Below is a small trained network, with its code and all its weights. Each question gives an input and a class and asks what happens when units are switched off, that is, made to give their printed mean instead of their output.

import numpy as np


def w(rows, s, z=0):
    codes = np.array(rows[::2]) - 128.0
    scale = np.full(codes.shape[1], s)
    scale[-1] = z or s
    return codes * scale


def norm(h):
    return h / np.sqrt((h * h).mean(-1, keepdims=True) + 1e-5)


def f(y):
    return np.maximum(y, 0)


def log_softmax(a):
    a = a - a.max(-1, keepdims=True)
    return a - np.log(np.exp(a).sum(-1, keepdims=True))


def net(x, mask):
    res = np.array(x, float).reshape(1, 5) / 4 @ E
    u = 0
    for l in range(2):
        y = f(norm(res) @ A[l][:, :-1].T + A[l][:, -1])
        res = res + np.where(mask[u : u + 16], y, B[l][:, -1]) @ B[l][:, :-1]
        u += 16
    return log_softmax(norm(res)[-1] @ U[:, :-1].T + U[:, -1])


A, B = {}, {}
E = w([
[204,148,45,202],'x0',
[102,66,192,247],'x1',
[24,58,53,115],'x2',
[155,92,80,97],'x3',
[75,210,64,131],'x4',
],0.0016)
A[0] = w([
[155,136,117,58,64],'0.n1',
[165,100,179,175,146],'0.n2',
[183,92,176,187,104],'0.n3',
[154,127,249,144,3],'0.n4',
[92,82,146,115,59],'0.n5',
[166,129,66,185,75],'0.n6',
[157,194,255,170,140],'0.n7',
[141,137,139,120,85],'0.n8',
[141,129,121,96,87],'0.n9',
[121,88,104,92,168],'0.n10',
[163,140,98,67,74],'0.n11',
[66,79,156,102,73],'0.n12',
[133,139,111,137,59],'0.n13',
[92,177,84,130,116],'0.n14',
[157,145,91,81,84],'0.n15',
[139,166,95,173,59],'0.n16',
],0.0066,0.0022)
B[0] = w([
[102,189,185,149,166],'0.n1',
[156,159,135,59,205],'0.n2',
[145,175,109,49,206],'0.n3',
[164,49,211,9,197],'0.n4',
[91,132,111,93,155],'0.n5',
[145,133,53,196,185],'0.n6',
[188,21,207,46,253],'0.n7',
[152,121,143,130,135],'0.n8',
[115,159,150,130,143],'0.n9',
[75,187,145,138,172],'0.n10',
[99,186,191,153,172],'0.n11',
[84,117,119,71,176],'0.n12',
[133,110,118,153,131],'0.n13',
[112,72,132,186,178],'0.n14',
[115,165,187,156,169],'0.n15',
[136,86,78,174,161],'0.n16',
],0.014,0.0039)
A[1] = w([
[115,124,162,80,126],'1.n1',
[229,80,129,138,105],'1.n2',
[116,124,121,122,115],'1.n3',
[200,173,42,96,45],'1.n4',
[162,111,68,217,72],'1.n5',
[237,187,7,102,58],'1.n6',
[217,168,34,106,69],'1.n7',
[121,170,120,87,107],'1.n8',
[146,205,132,80,101],'1.n9',
[68,16,143,78,140],'1.n10',
[2,99,35,56,2],'1.n11',
[128,123,132,131,100],'1.n12',
[194,83,129,139,118],'1.n13',
[152,56,133,206,109],'1.n14',
[153,110,82,214,62],'1.n15',
[170,94,230,80,108],'1.n16',
],0.0052,0.0026)
B[1] = w([
[151,137,100,179,199],'1.n1',
[30,180,138,110,186],'1.n2',
[124,132,120,121,133],'1.n3',
[197,212,90,104,152],'1.n4',
[166,71,53,161,167],'1.n5',
[221,254,98,97,169],'1.n6',
[186,240,122,117,160],'1.n7',
[126,113,100,171,154],'1.n8',
[95,73,144,189,169],'1.n9',
[44,115,109,79,234],'1.n10',
[76,171,37,40,181],'1.n11',
[124,125,130,131,128],'1.n12',
[55,158,142,125,171],'1.n13',
[127,43,106,152,159],'1.n14',
[156,76,52,158,162],'1.n15',
[213,93,118,231,255],'1.n16',
],0.014,0.0036)
U = w([
[125,168,85,100,3],'0',
[199,113,221,207,97],'1',
[2,145,55,28,157],'2',
[40,222,203,213,157],'3',
[233,246,68,96,132],'4',
[138,77,21,239,155],'5',
[92,36,121,146,48],'6',
[188,39,194,2,179],'7',
],0.0099,0.0058)

Each question gives the input, the list of numbers given to net, and the class t.
The units are the neurons (one row each of A and B). Each row of codes is followed by its name. A weight is (code - 128) times the scale printed after its matrix; where a second scale follows, it is the last column's (A, B and U).
mask holds one flag per neuron, layer by layer. A switched-off neuron (its flag False) gives its mean, the last column of its row in B, instead of its output. The means were averaged over made-up inputs and are rounded, as every weight is.
A unit's drop is (log p(t) with every unit on - log p(t) with that unit switched off) / (log p(t) with every unit on - log p(t) with every unit switched off).
The circuit of an input: a set's keep is (log p(t) with only the set's units on - log p(t) with every unit switched off) / (log p(t) with every unit on - log p(t) with every unit switched off). Starting from the 12 units with the biggest drops (on a tie, the unit counted first), units are removed one at a time, each time the one whose removal leaves the highest keep (on an exact tie, the one counted first), for as long as the keep stays at least 0.8.
units of the circuit, in order: the units of the circuit, biggest drop first
unit that matters most: the unit with the biggest drop
k most important neurons: the k neurons with the biggest drops, biggest first
drop when u is switched off: that unit's drop, to one decimal
input [4,2,5,6,-1], class 5: unit that matters most -> 0.n3
input [-8,5,6,-5,-6], class 2: units of the circuit, in order -> [0.n12, 0.n7]
input [4,3,-6,4,1], class 4: units of the circuit, in order -> [0.n6, 0.n3]
input [8,-6,7,-2,-7], class 5: 3 most important neurons -> [0.n6, 0.n4, 0.n7]
input [8,-7,-2,-1,-3], class 3: 4 most important neurons -> [0.n11, 0.n15, 0.n1, 1.n16]
input [-5,-7,-1,-8,8], class 3: 2 most important neurons -> [0.n7, 0.n4]
input [6,-6,7,4,2], class 5: 2 most important neurons -> [0.n4, 0.n6]
input [-8,-2,-8,8,-1], class 1: 2 most important neurons -> [1.n16, 0.n1]
input [-2,-1,3,-6,8], class 6: 2 most important neurons -> [0.n14, 0.n3]
input [-4,-5,8,4,-4], class 2: 2 most important neurons -> [0.n12, 1.n11]
input [7,-8,3,3,4], class 5: 2 most important neurons -> [0.n6, 0.n14]
input [8,-7,-3,-2,-2], class 5: 2 most important neurons -> [0.n6, 0.n3]
input [-6,4,6,-5,-6], class 2: 2 most important neurons -> [0.n7, 0.n12]
input [-4,5,3,3,-4], class 2: units of the circuit, in order -> [0.n7]
input [7,-1,-1,1,-1], class 4: 2 most important neurons -> [1.n6, 1.n7]
input [6,-7,2,2,-6], class 3: drop when 0.n7 is switched off -> 0.1
input [-2,-7,-6,-4,-1], class 1: drop when 1.n16 is switched off -> 0.2
input [6,-6,6,-6,7], class 5: drop when 0.n13 is switched off -> 0.0
